W = [ 22 -22 -17  24  16 -41  18 -29 -38  44 -40]
What is the entry just right of the centre entry? 18
The entry just left of -38 -> -29
The entry just left of the smallest entry -> 16
